Below are the code and all the weights of a small trained network. Each question names an input and a class and asks about switching units off, where a switched-off unit gives its printed mean instead of its output.

import numpy as np


def w(rows, s, z=0):
    codes = np.array(rows[::2]) - 128.0
    scale = np.full(codes.shape[1], s)
    scale[-1] = z or s
    return codes * scale


def f(y):
    return np.maximum(y, 0)


def log_softmax(a):
    a = a - a.max(-1, keepdims=True)
    return a - np.log(np.exp(a).sum(-1, keepdims=True))


def net(x, mask):
    res = np.array(x, float).reshape(1, 4) / 4 @ E
    y = f(res @ A[0][:, :-1].T + A[0][:, -1])
    res = res + np.where(mask, y, B[0][:, -1]) @ B[0][:, :-1]
    return log_softmax(res[-1] @ U[:, :-1].T + U[:, -1])


A, B = {}, {}
E = w([
[119,125,120,112,111,133,107,135,114,106,151,144],'x0',
[65,137,139,166,75,95,182,151,32,169,57,82],'x1',
[178,122,142,219,80,180,166,102,142,105,255,117],'x2',
[145,70,167,100,160,171,102,175,82,194,48,158],'x3',
],0.014)
A[0] = w([
[209,73,124,137,234,207,48,136,127,145,138,195,99],'n1',
[63,166,158,194,18,78,138,102,96,188,146,139,253],'n2',
[189,180,102,187,107,158,93,2,194,68,201,59,125],'n3',
[66,166,15,183,103,22,129,76,169,72,109,108,146],'n4',
[111,107,190,213,112,180,139,158,113,186,206,139,125],'n5',
[180,110,200,216,98,232,161,142,99,127,143,141,72],'n6',
[169,123,133,54,200,29,88,57,164,128,117,152,130],'n7',
[111,173,140,148,111,119,157,154,70,132,148,69,7],'n8',
[208,163,125,130,70,187,131,110,206,91,181,81,118],'n9',
],0.0068,0.0053)
B[0] = w([
[112,228,124,130,143,171,143,121,154,114,117,152,203],'n1',
[131,143,122,80,215,170,180,182,100,147,100,148,231],'n2',
[166,63,162,89,94,104,60,140,123,143,41,39,247],'n3',
[108,204,145,149,131,190,158,92,156,130,221,254,207],'n4',
[111,187,89,167,141,168,159,132,172,113,165,118,194],'n5',
[103,79,115,131,174,214,153,99,182,97,161,179,190],'n6',
[121,161,131,151,133,169,190,98,196,102,188,165,191],'n7',
[216,174,55,213,114,187,173,119,144,80,107,172,159],'n8',
[132,107,159,94,95,77,77,97,99,135,82,118,209],'n9',
],0.0089,0.015)
U = w([
[151,157,43,196,99,141,91,2,156,30,180,195,235],'0',
[63,145,128,107,185,145,114,108,126,121,190,210,7],'1',
[138,35,213,77,82,60,20,156,17,166,61,31,178],'2',
],0.008,0.0013)

Each question gives the input, the list of numbers given to net, and the class t.
The units are the neurons (one row each of A and B). Each row of codes is followed by its name. A weight is (code - 128) times the scale printed after its matrix; where a second scale follows, it is the last column's (A, B and U).
mask holds one flag per neuron, in row order. A switched-off neuron (its flag False) gives its mean, the last column of its row in B, instead of its output. The means were averaged over made-up inputs and are rounded, as every weight is.
A unit's drop is (log p(t) with every unit on - log p(t) with that unit switched off) / (log p(t) with every unit on - log p(t) with every unit switched off).
unit that matters most: the unit with the biggest drop
top k neurons: the k neurons with the biggest drops, biggest first
drop when u is switched off: that unit's drop, to one decimal
input [-5,-4,7,-8], class 2: unit that matters most	n3
input [-7,-1,8,-4], class 2: top 2 neurons	[n3; n9]
input [-5,8,1,2], class 1: top 4 neurons	[n3; n2; n9; n8]
input [-1,7,1,3], class 1: top 2 neurons	[n3; n9]
input [-6,-5,1,-1], class 2: top 2 neurons	[n3; n4]
input [-7,-4,-7,-1], class 0: top 2 neurons	[n2; n7]
input [-3,0,3,8], class 0: top 2 neurons	[n2; n5]
input [-1,5,2,6], class 1: top 3 neurons	[n3; n9; n6]
input [8,-6,1,-7], class 2: drop when n9 is switched off	0.2
input [-6,-6,-8,-1], class 0: drop when n8 is switched off	-0.2
input [7,4,-1,-7], class 1: drop when n2 is switched off	1.1
